Below is a small trained network, with its code and all its weights. Each question gives an input and a class and asks what happens when units are switched off, that is, made to give their printed mean instead of their output.

import numpy as np


def w(rows, s, z=0):
    codes = np.array(rows[::2]) - 128.0
    scale = np.full(codes.shape[1], s)
    scale[-1] = z or s
    return codes * scale


def f(y):
    return np.maximum(y, 0)


def log_softmax(a):
    a = a - a.max(-1, keepdims=True)
    return a - np.log(np.exp(a).sum(-1, keepdims=True))


def net(x, mask):
    res = np.array(x, float).reshape(1, 8) / 4 @ E
    y = f(res @ A[0][:, :-1].T + A[0][:, -1])
    res = res + np.where(mask, y, B[0][:, -1]) @ B[0][:, :-1]
    return log_softmax(res[-1] @ U[:, :-1].T + U[:, -1])


A, B = {}, {}
E = w([
[124,144,105,80,134,143,19,182,87,128],'x0',
[22,79,70,111,109,7,162,118,75,126],'x1',
[107,194,155,97,42,108,79,96,49,149],'x2',
[152,246,127,109,216,107,109,157,134,120],'x3',
[135,119,84,131,199,112,121,254,111,75],'x4',
[175,165,92,189,46,131,135,87,69,36],'x5',
[111,118,132,148,217,174,175,147,136,227],'x6',
[83,199,70,76,126,131,106,154,169,143],'x7',
],0.0088)
A[0] = w([
[80,1,164,130,108,102,112,114,106,160,162],'n0',
[106,162,71,164,167,81,139,160,101,112,103],'n1',
[53,171,94,91,121,70,130,125,97,129,173],'n2',
[122,117,73,138,147,149,161,75,101,99,50],'n3',
[145,73,119,159,157,164,128,185,113,94,206],'n4',
[189,209,145,137,110,178,76,138,60,106,4],'n5',
[208,190,161,156,129,144,176,72,165,156,128],'n6',
[97,67,62,154,91,142,130,122,103,86,221],'n7',
[168,29,134,154,137,119,144,156,163,143,112],'n8',
],0.011,0.0026)
B[0] = w([
[134,106,199,128,107,159,173,99,109,63,253],'n0',
[75,207,200,170,105,107,89,90,163,111,213],'n1',
[121,179,155,146,127,96,35,89,141,166,240],'n2',
[43,123,96,126,132,131,48,171,170,118,162],'n3',
[50,138,150,94,181,142,218,87,251,122,223],'n4',
[99,45,67,124,197,75,172,92,151,100,227],'n5',
[157,125,147,190,98,138,85,94,68,2,217],'n6',
[150,87,177,203,171,176,99,253,104,95,219],'n7',
[32,116,93,137,128,71,232,109,164,81,224],'n8',
],0.0089,0.011)
U = w([
[135,143,85,130,119,187,140,190,126,180,3],'0',
[94,84,121,111,185,124,175,154,150,137,155],'1',
[109,142,196,151,71,133,133,56,138,133,116],'2',
[103,220,162,114,122,158,79,172,135,174,168],'3',
[132,107,162,165,124,246,96,147,102,119,154],'4',
[125,134,118,59,85,116,99,99,121,194,76],'5',
],0.014,0.0047)

Each question gives the input, the list of numbers given to net, and the class t.
The units are the neurons (one row each of A and B). Each row of codes is followed by its name. A weight is (code - 128) times the scale printed after its matrix; where a second scale follows, it is the last column's (A, B and U).
mask holds one flag per neuron, in row order. A switched-off neuron (its flag False) gives its mean, the last column of its row in B, instead of its output. The means were averaged over made-up inputs and are rounded, as every weight is.
A unit's drop is (log p(t) with every unit on - log p(t) with that unit switched off) / (log p(t) with every unit on - log p(t) with every unit switched off).
The circuit of an input: a set's keep is (log p(t) with only the set's units on - log p(t) with every unit switched off) / (log p(t) with every unit on - log p(t) with every unit switched off). Starting from all 9 units, units are removed one at a time, each time the one whose removal leaves the highest keep (on an exact tie, the one counted first), for as long as the keep stays at least 0.8.
circuit, biggest first: the units of the circuit, biggest drop first
k most important neurons: the k neurons with the biggest drops, biggest first
drop when u is switched off: that unit's drop, to one decimal
input [-1,-8,-4,-3,-5,-8,6,8], class 4: circuit, biggest first : [n6]
input [-7,2,6,6,4,1,6,3], class 3: circuit, biggest first : [n0, n5]
input [-8,-8,-7,6,5,6,0,-2], class 2: circuit, biggest first : [n6, n4]
input [5,-4,-7,6,-5,-2,-3,3], class 4: circuit, biggest first : [n8, n6]
input [-3,7,-2,-1,0,-2,-2,3], class 2: 2 most important neurons : [n0, n2]
input [5,2,-1,-7,7,5,5,5], class 4: 3 most important neurons : [n7, n5, n8]
input [7,-2,6,-1,-4,-8,1,0], class 5: circuit, biggest first : [n7, n1, n6]
input [3,8,3,1,-3,-4,6,1], class 2: 3 most important neurons : [n0, n7, n3]
input [2,8,7,-2,1,8,-3,1], class 3: circuit, biggest first : [n2, n7, n6]
input [-1,-4,4,-7,5,4,-5,0], class 4: 2 most important neurons : [n7, n8]
input [-1,-1,3,2,-1,-1,5,5], class 3: 2 most important neurons : [n0, n5]
input [-8,1,0,5,8,-8,8,8], class 3: 2 most important neurons : [n1, n5]
input [-7,7,-5,-8,-6,5,5,-3], class 1: 2 most important neurons : [n8, n7]
input [4,-1,-2,-7,8,5,0,-5], class 1: circuit, biggest first : [n4]
input [-2,-5,-1,4,1,-1,-4,2], class 4: 3 most important neurons : [n8, n6, n4]
input [0,-2,0,-3,3,1,-5,3], class 1: 4 most important neurons : [n6, n0, n2, n1]
input [-3,-4,7,-5,7,6,2,5], class 1: 2 most important neurons : [n5, n6]
input [3,7,2,-6,7,5,-4,7], class 3: 2 most important neurons : [n2, n1]
input [-2,7,-5,7,-5,-1,-3,2], class 3: drop when n6 is switched off : 0.1
input [5,5,-3,-7,3,5,-6,6], class 4: drop when n7 is switched off : 1.1
input [4,-3,-8,6,-1,4,-7,3], class 1: circuit, biggest first : [n5]
input [7,0,4,0,-2,-3,-4,2], class 5: drop when n0 is switched off : 0.0
